Each row is followed by its band, which names the range that a hidden value of the row falls in. A new part has a new value, new ranges and new names.
-8	-442	-330	-167	-115	-232	-469	-177	167	-51	-83	70	-152	29	-90	99	-39	34	-149	-13	-316	182	-134	-320	360	-39	405	-159	221	125	-40	314	-78	185	-7	-76	-210	7	261	-184	227	92	-13	-237	-15	-372	-228	78	-76	-226	54	38	-60	87	253	186	-195	77 -> W
-218	97	57	38	-26	-19	144	-216	91	-16	147	-100	22	-131	-52	-28	57	136	62	-5	-66	-107	-113	-152	-209	217	-55	-13	-40	-178	79	-180	43	-106	-45	85	57	179	-37	10	29	150	5	-31	-68	-44	-33	-169	6	-129	66	2	-36	80	-6	-186	-124	82 -> W
-113	-56	13	417	-220	-276	129	-131	148	14	-97	135	-41	107	10	-244	-63	160	-113	156	33	-256	60	-52	224	-102	9	-112	191	82	11	209	18	64	-12	66	-289	-10	36	-49	-49	42	61	-370	182	-155	-143	-134	-291	183	308	-232	-183	231	-159	31	-149	51 -> Y
-44	21	219	81	83	42	14	39	-136	-250	260	77	303	-42	-2	-86	136	62	23	-24	12	9	-165	98	-28	-105	-245	107	-3	70	-14	-137	242	266	182	-13	-155	-130	-162	73	124	-172	312	-19	-15	-45	235	-76	105	108	64	-208	-3	199	85	-200	5	-14 -> D
-19	-121	-34	-57	23	9	-108	127	70	-11	-92	-151	56	30	-24	-17	-63	-260	-110	-69	-310	-85	-61	-90	-216	-99	40	135	81	-52	199	-40	102	-159	-76	-55	-253	-110	109	25	26	101	-186	-3	-162	89	19	-53	-68	-71	26	-44	70	-146	-21	189	119	6 -> Q
-75	-194	93	80	-69	-152	159	-29	159	14	1	14	36	181	-50	47	-103	53	-35	-10	-161	58	9	84	-59	-37	-4	-6	72	84	78	161	-27	-70	-89	-113	-197	-111	111	-48	-73	47	83	-276	-208	-36	-18	-66	-188	46	177	-151	-92	-84	-147	133	124	-54 -> D
-47	74	-137	83	-42	-127	233	45	101	-6	141	101	-229	-177	-8	-51	126	125	187	189	65	-80	-90	74	-174	41	-210	120	-12	2	-141	-268	461	-126	-8	150	-97	169	-225	-64	125	141	248	173	92	-142	-93	-218	54	-244	88	-121	-27	74	85	-147	-27	-44 -> W
-35	-186	93	13	7	-340	252	-87	67	4	-45	-75	-170	170	-180	78	-84	211	24	91	-29	-41	20	208	-114	174	-237	42	39	121	141	100	-131	68	-53	-215	70	-88	-95	-55	-24	-27	-17	27	-70	111	-126	-160	-66	108	130	-84	-217	-147	58	-168	109	124 -> K
-55	-107	86	23	-58	-93	-2	167	-42	47	-59	-193	70	-15	-25	102	-57	-253	-126	-27	-219	-119	-66	-84	-229	-77	67	144	69	-13	194	-21	17	-103	62	-75	-84	-19	40	115	47	40	-194	-86	-178	93	18	-75	-76	-125	-14	175	102	74	-22	23	-31	-105 -> N
160	-135	10	56	134	-101	7	146	-78	244	3	-40	263	17	-110	-14	132	-178	-116	-75	-267	200	65	-108	-231	70	242	168	193	-43	-42	-9	48	115	-299	198	-122	-211	176	36	-21	43	-200	80	-8	151	167	23	53	-121	79	4	169	-168	-169	56	162	-104 -> K
69	-31	12	-79	86	16	-106	311	69	50	35	390	-167	62	-128	110	-17	-108	320	-189	-125	-84	1	73	-35	31	-74	-3	64	-159	-194	163	407	190	-70	-22	-256	-3	-164	78	95	-73	79	190	92	-71	170	-51	116	-206	-85	-4	-137	-131	85	-86	-41	24 -> S
-27	-10	184	-39	-40	49	129	16	-95	127	115	-38	-134	-28	19	-127	-5	-33	15	12	-176	72	12	-10	-105	72	130	22	215	197	-104	116	146	-137	-56	29	-45	-178	-185	50	95	25	0	-25	-8	-49	-97	176	-11	-208	-23	12	89	85	58	169	187	-100 -> D
-95	-113	-35	-8	-32	171	-7	155	-136	101	93	77	-105	-70	3	-105	-41	-105	116	-227	-250	51	220	-3	-56	-63	50	-62	214	115	-158	132	151	-192	-28	-54	-124	-235	-94	112	98	51	-21	-1	-91	-33	-125	257	-12	-174	-6	7	62	-91	4	44	213	-31 -> B
-6	-230	8	58	47	-129	-33	-14	97	95	-31	-82	64	115	-9	-10	-46	-38	-61	-63	-196	138	-64	-28	-10	21	126	-17	156	38	53	109	25	26	-219	80	-206	-100	146	-61	-45	-12	35	-153	-116	-37	-65	14	-40	-50	130	-60	-13	-28	-138	101	156	-2 -> K
-15	114	33	-70	65	31	-130	235	88	-4	46	371	-30	17	-87	111	-29	-44	205	17	-89	-80	-34	22	-33	13	-135	-29	2	-162	-126	86	273	82	-68	-97	-205	95	-107	116	72	34	22	109	40	11	187	-44	100	-67	-137	30	-109	-30	61	-41	-109	32 -> M
123	-174	130	-210	10	201	-36	135	50	102	-123	2	-119	145	88	54	78	113	67	-450	34	18	-90	164	-27	123	-8	29	143	-192	-95	66	241	124	-152	-59	-63	37	45	-126	-20	-107	49	16	46	-183	89	63	239	-357	89	-171	-24	-138	42	-283	-3	-35 -> D
-114	-163	107	268	-196	-240	231	-81	107	30	4	105	-10	145	-70	-78	-66	71	12	-15	-20	-51	35	146	37	-27	-36	-95	104	91	22	235	-41	-97	3	-96	-206	23	79	-36	-57	-8	56	-327	-98	-76	-51	-88	-217	123	189	-152	-177	55	-137	4	73	-40 -> W
-28	63	96	15	65	18	71	102	65	-193	190	188	89	-61	-85	-12	112	91	86	69	33	-23	-59	73	-31	-51	-227	86	-12	-6	-94	-131	286	130	108	-4	-178	-21	-174	45	82	-8	238	76	44	-41	163	-107	82	13	21	-146	-13	110	67	-159	-97	27 -> N
13	-40	133	37	-118	-49	51	98	-51	73	-23	-102	142	6	-40	83	-43	-190	-123	15	-138	27	-78	-45	-203	36	31	154	73	-41	178	-19	20	34	-8	-82	-112	5	109	85	39	-24	-141	-48	-159	143	63	-29	-42	-50	-36	95	57	55	-66	32	1	-149 -> M
-111	-239	-50	267	-237	-296	-111	-120	183	4	-55	66	-77	72	-11	-116	-73	72	-100	67	-118	-105	-59	-184	282	-16	129	-110	298	99	45	274	-63	180	22	-22	-300	46	133	-101	39	-42	12	-375	118	-349	-203	-64	-238	20	254	-98	-195	235	0	86	-187	125 -> W
-122	-201	-187	107	-154	-37	32	-122	-46	-55	-212	114	-198	27	-27	-124	-19	24	5	-77	-96	33	131	-84	70	-198	279	-136	-46	127	-77	225	-41	-178	99	50	-194	-183	52	-45	64	134	138	-162	-144	82	-83	206	-138	-51	-5	-153	101	18	-152	-28	58	-40 -> Q
-110	-152	12	428	-312	-385	-34	-73	179	49	-75	83	-137	28	9	-225	-67	74	-71	178	-35	-190	-32	-202	296	-12	117	-54	386	99	24	291	-55	206	61	19	-342	120	86	-44	12	-46	-63	-362	262	-386	-239	-94	-264	42	302	-80	-224	355	-26	32	-270	194 -> M
-105	-156	-82	-24	-25	173	-42	121	-113	86	48	129	-73	-34	2	-109	-40	-118	81	-255	-228	34	219	18	30	-81	35	-143	147	66	-147	150	155	-158	-24	-75	-152	-202	-53	79	98	42	12	2	-89	48	-123	248	-2	-125	-48	-18	44	-101	-32	-17	219	-10 -> B
92	44	-144	61	4	-139	42	197	57	42	67	118	-405	-116	-56	71	-10	27	431	86	74	-46	-99	129	-174	-12	-103	147	-12	53	-132	-59	490	-60	-16	191	-187	131	-205	54	164	20	264	205	110	-256	-74	-195	118	-330	93	-21	-107	85	137	-89	-79	-109 -> M
-197	-302	-110	44	-251	-133	70	-154	-73	-82	-263	167	-75	100	79	-43	64	-26	-89	-243	-157	142	-58	-69	-9	-154	248	-47	-35	-48	-92	199	-65	-125	142	-129	-115	-40	147	-190	-18	104	69	-242	-311	102	113	214	-128	-58	-124	-105	98	-129	-108	-147	152	19 -> Y
-3	10	58	-116	64	72	-129	266	79	18	36	468	-24	87	-122	101	-26	-85	175	-115	-163	-80	33	61	0	32	-105	-91	34	-198	-183	164	267	92	-89	-170	-199	23	-115	79	58	9	-31	114	35	47	228	7	77	-71	-166	19	-106	-149	64	-57	-52	61 -> Y
-57	-300	67	-107	-85	57	-113	-88	208	-115	-156	-188	-113	233	104	87	-196	-144	-111	-191	-394	235	-146	-107	-83	-11	113	138	147	18	159	45	-30	4	-187	-27	-190	-242	114	-201	-83	-126	155	-230	-254	-232	-22	40	-198	-116	71	-65	57	-149	-127	229	64	149 -> N
14	-2	328	-43	-146	-43	220	-120	166	-204	202	25	125	58	-181	11	-53	-2	-4	-131	89	168	3	28	39	157	-157	217	21	36	115	14	108	313	257	-79	-180	-103	29	15	-45	-73	218	-35	15	94	101	-103	-87	201	2	-36	-86	97	-29	-111	-71	14 -> M
-214	125	-2	24	-67	16	-79	-140	-4	82	-13	-156	23	-111	27	-27	-34	77	-11	30	-106	-311	-147	-189	-279	202	-7	-64	-97	-182	148	-203	-14	-345	-150	90	133	223	10	32	53	250	-147	-37	-47	-49	-30	-188	1	-155	39	58	7	66	-23	-104	-123	4 -> Q
-23	91	254	-32	-1	42	4	94	-78	-56	95	173	21	28	-35	-35	21	21	8	77	-156	34	-92	-34	-91	-2	42	84	143	74	-101	99	130	91	17	-74	-103	-166	-210	100	84	8	20	-45	-6	-31	176	120	2	-48	-78	-7	44	101	113	124	-11	-34 -> D
-52	110	47	-56	23	3	-72	192	113	87	18	224	36	10	-5	129	-14	-45	150	28	-16	21	-60	59	-39	37	-152	-45	19	-136	-33	102	151	4	-72	-170	-187	215	36	96	4	32	-16	-7	-40	74	111	18	134	-47	-137	64	-112	20	-5	-49	-16	-18 -> W
20	-68	86	-14	49	-76	133	61	127	131	32	16	68	56	9	62	-17	-69	-33	34	-31	84	57	68	22	-42	18	-81	81	66	-41	189	105	-120	-119	9	-189	25	105	-13	-64	-33	28	-131	-110	90	-1	27	32	-38	-12	-44	4	30	-137	86	145	-141 -> B
-74	20	29	-75	9	-17	24	144	92	87	11	236	40	74	6	130	-22	-33	85	-52	-65	32	-3	130	-11	-6	-177	-83	34	-110	-67	140	153	-32	-84	-228	-151	140	42	40	-9	27	-6	-62	-122	111	84	26	68	-20	-121	15	-122	-84	-19	-42	90	-50 -> Y
-134	33	175	-2	-3	-59	338	-194	207	-167	268	-24	77	-76	-140	-9	99	119	54	-72	29	123	-8	-59	-11	151	-167	119	40	-74	39	-96	133	277	180	4	-114	10	-50	1	-17	-9	214	-19	-26	49	-3	-128	-17	23	64	-71	-73	106	-17	-236	-102	120 -> M
-1	13	310	-46	-138	-28	156	-67	181	-225	206	51	188	51	-187	-28	9	-29	2	-169	121	129	-7	44	81	152	-223	219	27	74	100	-9	127	327	309	-84	-245	-106	30	2	-32	-78	265	-9	74	85	155	-91	-57	248	-26	-93	-89	105	-43	-108	-8	19 -> B
40	117	193	80	35	-224	287	-199	-187	108	62	-70	-86	-50	237	-192	218	106	-115	241	81	403	-416	32	-75	92	184	282	280	201	-73	-36	219	-7	57	146	17	-121	-71	-98	-38	-16	49	-132	92	113	136	320	10	-91	20	144	168	342	219	154	211	-214 -> W
-54	-336	106	-195	-130	60	192	-13	-18	79	-145	-53	57	179	254	66	160	88	-212	-564	-73	46	-68	140	-93	65	-116	50	165	-187	-124	-1	168	2	-93	-205	111	7	92	-367	-136	-105	40	-168	-200	-82	130	72	94	-247	28	-222	38	-354	-8	-334	256	-31 -> B
-87	-363	119	-204	-166	84	172	-13	-45	50	-150	-8	97	176	296	61	166	51	-245	-613	-122	62	-96	110	-117	39	-78	48	163	-235	-158	-5	175	-59	-84	-230	117	25	116	-399	-152	-90	9	-205	-270	-91	194	106	79	-258	-15	-215	78	-393	-5	-331	275	-21 -> Q
-48	185	269	71	-114	-10	-57	39	-53	-93	100	164	283	51	-38	-128	140	68	-50	39	-11	1	-192	-66	-76	57	-128	178	46	90	48	-32	153	473	152	-96	-205	-136	-192	56	102	21	267	-104	153	39	226	-3	29	169	-55	-176	-58	180	40	50	34	-60 -> Y
115	-106	-143	-122	-7	-189	-144	-150	113	-119	0	30	-103	-33	-87	-148	-114	47	-98	144	-98	-66	3	-84	-8	-51	-53	97	42	-80	116	25	186	-114	-29	-115	-134	-11	99	-75	8	255	-278	144	134	66	-111	-181	-15	147	120	-72	-142	-219	364	44	-60	251 -> N
-9	106	343	-58	-209	20	4	66	138	-172	99	139	219	103	-147	-52	16	-27	-45	-79	50	18	-41	-24	20	126	-178	245	20	129	99	13	101	387	291	-167	-277	-156	-54	38	31	27	266	-48	153	59	219	-53	-68	223	-80	-156	-58	115	-63	38	-11	-33 -> S
287	127	233	-10	-292	109	147	-333	-187	-156	-8	-123	-2	142	-33	118	-228	-124	-221	52	-71	337	-58	190	-158	-41	-41	318	33	6	144	-69	1	12	-159	-17	175	-133	130	24	88	-279	-82	-119	-108	-72	159	-170	-212	138	19	130	34	63	129	107	-324	-252 -> S
-83	-187	117	13	-13	-109	46	106	-3	31	105	-89	99	-30	87	79	-71	-112	-113	-41	-172	-100	9	-60	-158	-192	29	66	-58	-67	155	-16	150	-42	185	-180	30	-2	-47	92	-20	136	-44	-236	-54	79	-50	-185	-72	-123	130	221	65	113	117	-204	-183	-6 -> D
-10	110	264	-61	-82	16	-21	144	102	-61	66	122	106	44	-73	15	24	-61	12	10	-14	56	-67	-9	-17	46	-84	124	97	75	-1	97	107	191	110	-132	-235	-15	-75	74	31	-9	105	-56	39	16	153	44	47	49	-137	-32	-23	134	-4	73	-2	-35 -> Q
-40	89	-29	34	-4	-48	120	100	100	-74	138	172	-105	-121	-47	4	94	86	158	132	29	-78	-73	51	-119	9	-197	91	-4	-50	-134	-177	361	-59	14	67	-128	125	-182	2	92	85	173	135	59	-119	55	-163	66	-148	25	-85	-26	68	79	-133	-101	3 -> N
16	0	104	-56	-39	-54	92	163	131	137	-32	0	117	19	40	127	35	-136	-78	50	-51	120	-7	-33	-85	7	12	78	108	18	12	106	72	-22	-56	-75	-204	75	145	-16	-62	-7	-29	-97	-123	114	91	68	52	-88	-101	-2	64	16	-144	102	104	-154 -> Q
-157	-195	61	136	-153	-213	277	-77	57	38	24	156	86	192	-55	28	-25	131	-11	-100	-70	3	28	242	-43	-36	-153	-100	8	37	10	175	-16	-91	-12	-258	-105	2	86	-65	-46	68	93	-311	-245	51	12	-88	-177	126	135	-184	-193	-138	-106	-51	212	-105 -> S
148	-385	315	22	-207	-113	63	99	-12	18	285	141	103	-20	46	86	-168	-100	-66	-22	-50	190	47	52	-151	-70	94	88	-66	-106	109	115	169	-25	243	-339	62	75	46	-11	-120	-6	-88	-229	15	-10	35	-161	-43	-46	176	303	13	58	317	-317	-300	63 -> Y
65	-166	158	-111	65	-128	165	4	68	45	-183	-148	-256	184	-82	85	-3	309	-24	-42	59	-83	-11	176	-70	215	-114	55	112	27	61	65	-97	152	-131	-128	131	-74	-110	-91	-30	-67	-35	65	60	-13	-88	-58	102	-147	156	-131	-87	-74	48	-314	-66	106 -> Y
-16	-59	-18	-44	23	-248	-7	-81	69	-21	-92	-91	-165	36	-68	-19	-132	81	-53	195	-94	-152	-33	-34	-97	90	-124	69	39	4	165	15	-11	-73	-80	-108	6	-7	-28	-25	3	113	-193	106	40	99	-129	-162	-35	66	69	-5	-123	-95	148	-51	-28	199 -> Y
-65	-47	42	8	-14	88	102	91	-154	122	127	-14	-103	-92	86	-129	19	-52	38	-93	-190	100	94	-18	-89	-29	61	39	272	189	-145	72	205	-166	-16	16	-72	-245	-143	56	70	27	8	-38	-47	-38	-109	264	-14	-187	24	24	103	16	67	123	243	-103 -> B
86	-35	104	-10	1	-66	93	129	64	171	0	-15	168	23	-35	60	72	-167	-94	21	-100	167	23	-39	-115	48	84	112	130	11	1	69	67	58	-121	32	-183	-27	143	6	-40	-24	-64	-19	-50	141	114	41	47	-76	-52	2	95	-14	-158	83	116	-139 -> B
7	-108	62	-149	64	121	-161	268	8	48	39	464	9	124	-84	32	-2	-163	150	-327	-223	-45	36	120	20	46	-104	-108	75	-247	-223	154	334	109	-117	-181	-179	-16	-108	32	59	-38	-43	149	41	54	225	38	107	-103	-181	16	-94	-245	75	-145	72	101 -> Y
-40	52	106	-101	16	9	25	178	136	68	24	150	51	36	24	137	-25	-94	45	32	-46	82	12	53	17	-45	-87	-35	66	-13	-51	177	120	-35	-20	-177	-211	109	58	65	-19	-6	13	-90	-111	94	83	80	78	-49	-149	31	-29	41	-60	49	49	-81 -> M
-150	-283	125	115	-184	-289	348	-92	52	12	61	84	60	238	-154	82	-23	174	39	-163	-85	66	-2	338	-169	84	-234	-15	8	85	88	149	-117	-45	16	-368	-28	-28	58	-95	-48	31	92	-278	-310	30	9	-139	-184	149	173	-189	-259	-242	-45	-103	286	-69 -> W
-153	102	65	36	69	-35	329	-184	171	-104	269	-32	12	-130	-117	-78	171	170	103	47	42	60	-65	25	-36	154	-219	50	21	-77	-12	-217	201	155	59	81	-86	105	-123	24	75	38	225	75	33	9	-73	-163	56	-79	85	-112	-63	165	-9	-264	-76	104 -> S
-34	-75	41	11	-35	-39	-2	164	-73	50	-76	-122	127	4	-14	92	-61	-230	-194	20	-238	-157	-25	-101	-194	-114	50	111	34	-24	184	-39	74	-31	21	-69	-105	-99	32	113	79	52	-157	-62	-169	187	30	-67	-95	-90	-19	93	118	39	-60	65	-22	-167 -> S
-211	76	-1	-32	-14	-11	-124	-54	-22	49	-72	-228	10	-67	42	18	-85	-26	-85	16	-187	-359	-124	-169	-240	35	21	-24	-80	-123	197	-151	-27	-356	-65	6	115	139	6	108	80	272	-214	-91	-85	1	-53	-194	-46	-164	31	134	51	98	9	-58	-146	-20 -> S
95	-106	-124	-133	-34	-105	-133	-137	123	-139	-4	0	-79	-1	-62	-119	-135	13	-104	65	-143	-51	-8	-52	-57	-91	-56	115	35	-87	132	-1	195	-182	-48	-127	-152	-38	123	-75	1	253	-243	71	46	18	-81	-178	-57	121	135	-94	-117	-248	318	108	-37	185 -> N
-58	-254	7	47	-38	-104	-57	-76	128	42	-31	-84	18	146	19	-1	-106	-29	-48	-89	-225	137	-89	-29	33	18	85	-24	144	50	110	128	-8	52	-154	-12	-221	-96	166	-80	-18	-39	94	-226	-136	-116	-107	-4	-114	-41	155	-82	-70	-14	-116	116	112	32 -> S
-80	111	-26	-26	-78	-37	-95	45	42	124	-69	83	-118	-35	37	83	-75	103	137	84	-13	-212	-120	-81	-186	184	-84	-29	-57	-141	24	-35	134	-158	-159	3	-3	218	-17	-2	40	138	-29	61	8	-69	19	-113	75	-167	-23	-3	-99	-24	11	-66	-77	-26 -> S
25	131	270	-97	-207	36	24	76	161	-42	51	121	169	92	-85	17	6	-98	-66	-26	12	84	-5	-29	7	110	-133	211	43	83	75	48	106	306	171	-171	-245	-67	14	28	21	18	177	-57	131	81	170	-29	-49	121	-128	-76	-32	86	-86	93	-19	-85 -> D
-86	-206	158	64	-123	-148	219	-133	166	-115	25	9	-34	295	-178	70	-198	163	51	-43	-168	86	-22	273	-191	44	-176	49	-41	111	204	100	-124	-90	-86	-268	-112	-184	38	-47	-61	62	150	-264	-285	-43	-16	-180	-269	192	240	-211	-223	-217	-74	116	147	-1 -> M
-184	-168	-31	311	-292	-276	204	-159	44	-58	-187	211	-7	150	-6	-132	20	151	-100	-18	-7	-87	4	15	60	-148	61	-72	23	21	-25	203	-56	-27	94	-83	-206	-23	79	-124	-67	123	108	-372	-116	15	34	-13	-266	173	129	-234	-102	10	-168	-65	33	-11 -> B
-51	114	161	-27	23	31	-33	116	84	-78	139	171	143	-19	-36	29	32	-12	119	3	38	41	-101	33	24	32	-190	53	14	-58	-8	9	197	177	95	-94	-237	86	-17	106	38	-33	149	20	20	41	163	-14	113	44	-83	-33	-78	138	-2	-104	-41	16 -> D
13	180	240	67	-51	-170	183	-115	-133	35	20	34	-87	-3	74	-161	175	171	-96	285	-28	247	-366	-50	-174	99	187	260	235	155	-79	-12	156	120	-13	72	-15	-129	-237	-29	38	104	40	-109	74	20	129	222	-2	-76	-36	54	104	255	212	230	93	-135 -> K
78	90	291	-88	-200	42	117	-130	121	-176	110	41	175	121	-135	-5	-79	-45	-103	-116	92	145	0	63	68	125	-196	236	-8	66	138	-20	131	314	186	-89	-172	-148	65	5	-2	-59	228	-38	88	129	141	-108	-111	267	-46	-74	-71	80	-53	3	-54	-97 -> S
28	-10	75	-29	-53	-26	65	161	66	128	-54	-2	176	18	0	100	28	-161	-138	49	-109	73	-21	-69	-143	32	27	112	94	-37	68	22	71	14	-87	-57	-201	12	162	4	-26	20	-90	-34	-139	183	116	48	13	-65	-85	-16	90	-31	-160	111	98	-170 -> Y
-154	-131	-150	74	-94	140	60	100	-229	181	59	-170	-182	-163	162	-156	-32	-106	146	-275	-213	136	208	-21	-109	-114	73	16	274	237	-101	72	144	-288	16	16	-102	-230	-17	102	108	57	48	-81	-167	-86	-316	337	-12	-276	87	6	102	-23	-45	31	348	-118 -> Y
-76	51	219	-6	12	-5	209	-57	172	-215	260	45	156	-29	-141	-56	106	60	70	-78	92	78	-28	55	50	95	-258	140	12	37	31	-102	185	284	244	-22	-220	-52	-65	30	25	-60	311	24	62	43	104	-116	20	113	38	-159	-63	156	-40	-201	-32	63 -> M
54	234	292	80	37	-272	235	-246	-137	62	52	35	-57	15	77	-221	270	218	-85	386	59	445	-544	-1	-121	189	223	299	221	121	-41	-33	163	321	-5	105	-16	-68	-218	-29	31	68	85	-75	173	151	166	251	77	-33	-57	116	79	390	264	162	108	-97 -> M
118	5	109	-47	19	-45	69	82	65	162	-3	-28	141	39	-42	49	70	-154	-110	6	-123	173	62	-66	-102	53	114	139	135	43	-25	68	56	92	-144	72	-128	-90	117	3	-21	-13	-53	-25	35	98	122	10	28	-90	-33	0	117	-12	-140	98	51	-135 -> W
-48	7	214	-25	-67	-29	203	-147	135	-123	210	11	179	2	-103	-1	2	21	-16	-120	62	118	-9	-18	31	138	-170	112	-9	-46	108	-33	149	288	179	-45	-144	-36	39	0	-35	-46	207	-40	-3	147	51	-103	-27	146	12	-44	-86	82	-38	-166	-30	14 -> M
41	-196	139	-133	-68	117	-118	-90	179	-167	-48	-175	-55	162	86	-57	-234	-171	-30	-242	-326	225	-139	-37	-238	-19	32	261	102	-128	220	-26	108	-162	-168	-81	-220	-173	176	-130	-152	12	-57	-100	-199	-145	49	-45	-120	2	131	-83	-3	-303	47	194	93	234 -> Y
155	-190	202	-201	14	115	86	33	86	52	-207	-156	-206	201	17	65	65	308	-45	-284	120	-2	-60	222	-60	189	-16	66	139	-79	-2	40	-8	79	-170	-101	93	-15	22	-160	-60	-82	-18	-17	69	-172	19	20	198	-298	201	-214	-4	-91	48	-341	-113	5 -> Y
